Below is a small trained network, with its code and all its weights. Each question gives an input and a target symbol and asks what happens when units are switched off, that is, made to give their printed mean instead of their output.

import numpy as np


def w(rows, s, z=0):
    codes = np.array(rows[::2]) - 128.0
    scale = np.full(codes.shape[1], s)
    scale[-1] = z or s
    return codes * scale


def f(y):
    return np.maximum(y, 0)


def softmax(a):
    e = np.exp(a - a.max(-1, keepdims=True))
    return e / e.sum(-1, keepdims=True)


def log_softmax(a):
    a = a - a.max(-1, keepdims=True)
    return a - np.log(np.exp(a).sum(-1, keepdims=True))


def net(x, mask):
    ids = ['ΓΠΣΨαβδεηθξτω'.index(c) for c in x.split()]
    T = len(ids)
    res = E[ids] + P[:T]
    u = 0
    for l in range(2):
        r = res
        for j in range(2):
            rows = slice(2 * j, 2 * j + 2)
            q, k, v = (r @ M[l][rows].T for M in (Q, K, V))
            z = softmax(np.where(np.tri(T) > 0, q @ k.T / 2**0.5, -1e9)) @ v
            o = O[l][rows]
            res = res + np.where(mask[u + j], z, o[:, -1]) @ o[:, :-1]
        u += 2
        y = f(res @ A[l][:, :-1].T + A[l][:, -1])
        res = res + np.where(mask[u : u + 4], y, B[l][:, -1]) @ B[l][:, :-1]
        u += 4
    return log_softmax(res[-1] @ U[:, :-1].T + U[:, -1])


Q, K, V, O, A, B = {}, {}, {}, {}, {}, {}
E = w([
[182,105,99,169,62,116,123,76,130,160],'Γ',
[100,198,111,141,50,104,57,158,189,84],'Π',
[127,101,212,169,82,150,59,87,120,60],'Σ',
[85,104,226,210,132,172,94,78,113,170],'Ψ',
[177,167,188,159,205,80,173,118,217,136],'α',
[164,145,151,71,180,163,170,130,167,191],'β',
[59,103,132,121,249,233,78,93,84,151],'δ',
[145,146,112,107,172,128,203,98,162,107],'ε',
[110,153,95,186,116,107,174,91,152,124],'η',
[147,178,140,45,127,129,88,171,225,119],'θ',
[89,157,71,145,81,142,119,121,137,135],'ξ',
[130,81,203,205,214,136,132,48,150,69],'τ',
[179,4,187,145,176,127,11,133,128,74],'ω',
],0.018)
P = w([
[68,42,102,124,77,101,116,150,188,158],'0',
[85,122,136,73,117,80,117,64,114,149],'1',
[51,76,146,76,128,27,162,92,112,147],'2',
[148,127,107,152,128,203,117,129,158,113],'3',
[137,57,107,180,140,174,143,252,129,101],'4',
[125,190,115,96,169,114,79,59,70,163],'5',
[75,112,141,71,177,15,119,108,40,162],'6',
[184,186,102,155,159,216,71,121,101,122],'7',
[178,88,95,154,168,206,130,215,97,99],'8',
[154,174,101,104,174,128,75,78,83,161],'9',
],0.014)
Q[0] = w([
[45,81,198,52,131,28,98,42,111,132],'L0H0',
[143,44,167,147,157,107,114,241,58,98],'L0H0',
[183,63,111,192,159,212,121,240,101,75],'L0H1',
[18,117,253,112,69,53,194,237,2,165],'L0H1',
],0.012)
K[0] = w([
[140,88,107,170,125,190,146,174,181,115],'L0H0',
[76,40,126,101,142,47,128,151,134,132],'L0H0',
[52,108,151,53,132,3,118,81,86,158],'L0H1',
[83,70,135,143,116,119,163,195,152,136],'L0H1',
],0.016)
V[0] = w([
[100,133,149,160,190,170,173,131,128,210],'L0H0',
[136,78,128,134,78,192,127,136,78,186],'L0H0',
[162,104,70,5,112,162,131,155,140,158],'L0H1',
[195,96,191,130,168,122,86,141,192,179],'L0H1',
],0.012)
O[0] = w([
[153,55,125,118,88,149,98,140,223,129,186],'L0H0',
[178,109,84,221,122,228,132,223,138,167,45],'L0H0',
[155,124,100,168,177,66,74,210,179,42,181],'L0H1',
[136,136,170,102,108,163,144,129,150,6,255],'L0H1',
],0.012,0.0032)
A[0] = w([
[181,46,94,222,50,82,100,32,75,113,175],'L0N0',
[48,33,163,132,172,130,39,111,136,155,38],'L0N1',
[58,253,109,148,200,117,155,90,123,213,252],'L0N2',
[133,150,34,136,35,56,129,62,202,194,230],'L0N3',
],0.0053,0.0018)
B[0] = w([
[12,171,98,169,165,94,209,177,171,4,236],'L0N0',
[60,244,178,188,128,174,173,111,22,56,219],'L0N1',
[26,114,123,170,117,79,201,154,170,111,230],'L0N2',
[110,79,118,81,110,149,96,140,123,254,254],'L0N3',
],0.0087,0.0052)
Q[1] = w([
[64,16,135,129,219,77,39,145,43,105],'L1H0',
[82,40,109,108,162,148,24,2,172,58],'L1H0',
[128,129,77,110,132,83,158,173,87,79],'L1H1',
[102,20,141,102,171,168,91,164,88,144],'L1H1',
],0.0065)
K[1] = w([
[160,84,49,28,134,100,227,170,156,115],'L1H0',
[198,99,172,100,254,136,160,99,146,166],'L1H0',
[131,109,101,73,85,119,140,181,92,117],'L1H1',
[91,58,111,128,152,135,126,125,94,96],'L1H1',
],0.0084)
V[1] = w([
[115,142,77,152,47,125,58,104,73,110],'L1H0',
[173,203,242,114,96,80,206,202,233,183],'L1H0',
[53,3,161,144,240,196,105,108,86,92],'L1H1',
[86,236,231,142,152,177,8,143,144,177],'L1H1',
],0.0058)
O[1] = w([
[39,104,141,179,208,141,251,174,2,200,32],'L1H0',
[147,128,63,48,135,225,143,104,87,128,142],'L1H0',
[146,148,133,153,92,67,69,77,128,110,255],'L1H1',
[77,38,38,151,78,94,166,156,25,60,63],'L1H1',
],0.0097,0.0062)
A[1] = w([
[144,172,47,120,174,86,151,222,158,177,173],'L1N0',
[83,173,127,109,121,159,137,76,124,89,68],'L1N1',
[153,155,140,139,44,119,207,83,157,239,102],'L1N2',
[134,109,60,112,154,56,118,135,123,255,3],'L1N3',
],0.0087,0.0059)
B[1] = w([
[163,160,94,177,133,123,153,54,66,132,215],'L1N0',
[170,107,184,185,121,85,144,180,133,105,255],'L1N1',
[183,154,127,64,157,137,116,164,98,159,200],'L1N2',
[114,7,181,89,178,137,104,133,158,35,161],'L1N3',
],0.015,0.0095)
U = w([
[198,167,119,176,137,114,103,50,87,133,119],'Γ',
[111,117,111,109,130,89,179,84,140,124,116],'Π',
[129,162,140,114,148,107,149,186,159,160,159],'Σ',
[167,112,103,104,103,145,143,126,128,137,179],'Ψ',
[145,114,132,95,100,143,186,62,165,107,75],'α',
[149,130,114,129,164,164,145,157,206,121,110],'β',
[196,78,121,167,129,61,133,165,183,175,76],'δ',
[81,169,111,86,126,77,103,3,179,158,253],'ε',
[127,105,151,108,173,136,119,142,158,151,152],'η',
[185,143,67,108,141,56,140,154,128,99,35],'θ',
[177,93,124,139,162,104,95,51,104,126,26],'ξ',
[195,134,146,121,116,62,111,112,121,173,25],'τ',
[87,141,208,171,167,190,136,151,184,111,212],'ω',
],0.0058,0.006)

Each question gives the input, a string of symbols that net reads in full, and the target symbol t.
The units are the heads (2 rows each of Q, K, V and O) and the neurons (one row each of A and B). Each row of codes is followed by its name. A weight is (code - 128) times the scale printed after its matrix; where a second scale follows, it is the last column's (O, A, B and U).
mask holds one flag per unit, layer by layer, with each layer's heads first. A switched-off unit (its flag False) gives its mean, the last column of its rows in O or B, instead of its output. The means were averaged over made-up inputs and are rounded, as every weight is.
A unit's drop is (log p(t) with every unit on - log p(t) with that unit switched off) / (log p(t) with every unit on - log p(t) with every unit switched off).
The circuit of an input: a set's keep is (log p(t) with only the set's units on - log p(t) with every unit switched off) / (log p(t) with every unit on - log p(t) with every unit switched off). Starting from all 12 units, units are removed one at a time, each time the one whose removal leaves the highest keep (on an exact tie, the one counted first), for as long as the keep stays at least 0.8.
units of the circuit, in order: the units of the circuit, biggest drop first
unit that matters most: the unit with the biggest drop
top k neurons: the k neurons with the biggest drops, biggest first
which heads matter: for each layer, one digit per head in row order, 1 if its drop is at least 0.15 and else 0, layers parted by /
input Π ε Γ, target Π: units of the circuit, in order => (L0H0, L0N0, L1H1, L1H0)
input Γ ε ω, target ω: units of the circuit, in order => (L1N0, L0N1)
input τ ω η δ η ε τ Γ Γ ε, target Γ: units of the circuit, in order => (L0H0, L1N0)
input ω ε ξ, target ω: unit that matters most => L0H1
input Γ ε ε α ω ε ε ε θ, target ε: which heads matter => 11 / 00
input δ ε ε ε Γ α ξ ε Γ Γ, target ε: units of the circuit, in order => (L0N3, L1N1, L0H0)
input ω ξ Σ, target ω: which heads matter => 01 / 00
input ε α ε ε ε Π θ Γ, target Π: which heads matter => 11 / 01
input ε δ ε ε ξ Γ Γ β δ, target Γ: top 3 neurons => (L0N0, L1N3, L0N1)
input δ Γ θ δ η ε ε Π ω ε, target Π: units of the circuit, in order => (L0H0, L0N2, L1H1, L1H0)
input ε δ ε δ δ ω δ η, target ω: units of the circuit, in order => (L0H1, L1H0)
input Γ Γ Γ ω Γ ω ω τ η Γ, target τ: units of the circuit, in order => (L0H1, L1N2, L1N1)
input ε δ Σ δ ε ε, target δ: units of the circuit, in order => (L0H0, L1H0)
input Γ η ε ε τ ε ε ω, target ω: units of the circuit, in order => (L0N1, L1N0)
input Γ ε ε ε ε θ ε Σ δ α, target Σ: unit that matters most => L0H1
input Γ Ψ θ δ ξ, target θ: units of the circuit, in order => (L0H1, L0H0)
input Γ α ε ε θ ε ε ε ε Γ, target ε: units of the circuit, in order => (L1N1, L0N3, L0H0)
input ε ω Π Γ ε, target Π: top 2 neurons => (L0N2, L1N0)
input Γ η θ ε, target η: top 2 neurons => (L1N3, L1N2)
input ω θ ε δ η, target ε: top 2 neurons => (L1N1, L0N3)
input β Γ Σ Γ Ψ ε θ, target Ψ: units of the circuit, in order => (L0H0, L0H1, L1N2)
input Γ δ α Ψ η, target α: which heads matter => 11 / 10
input α Γ η ε α, target η: top neuron => (L1N3)
input ε ε ε δ δ Γ, target δ: which heads matter => 10 / 10
input θ η θ ε ε ε η δ Γ, target η: top 4 neurons => (L1N3, L0N3, L1N2, L0N0)
input θ δ ε Γ ε ε ε α, target ε: units of the circuit, in order => (L0H0, L0H1, L1N1)
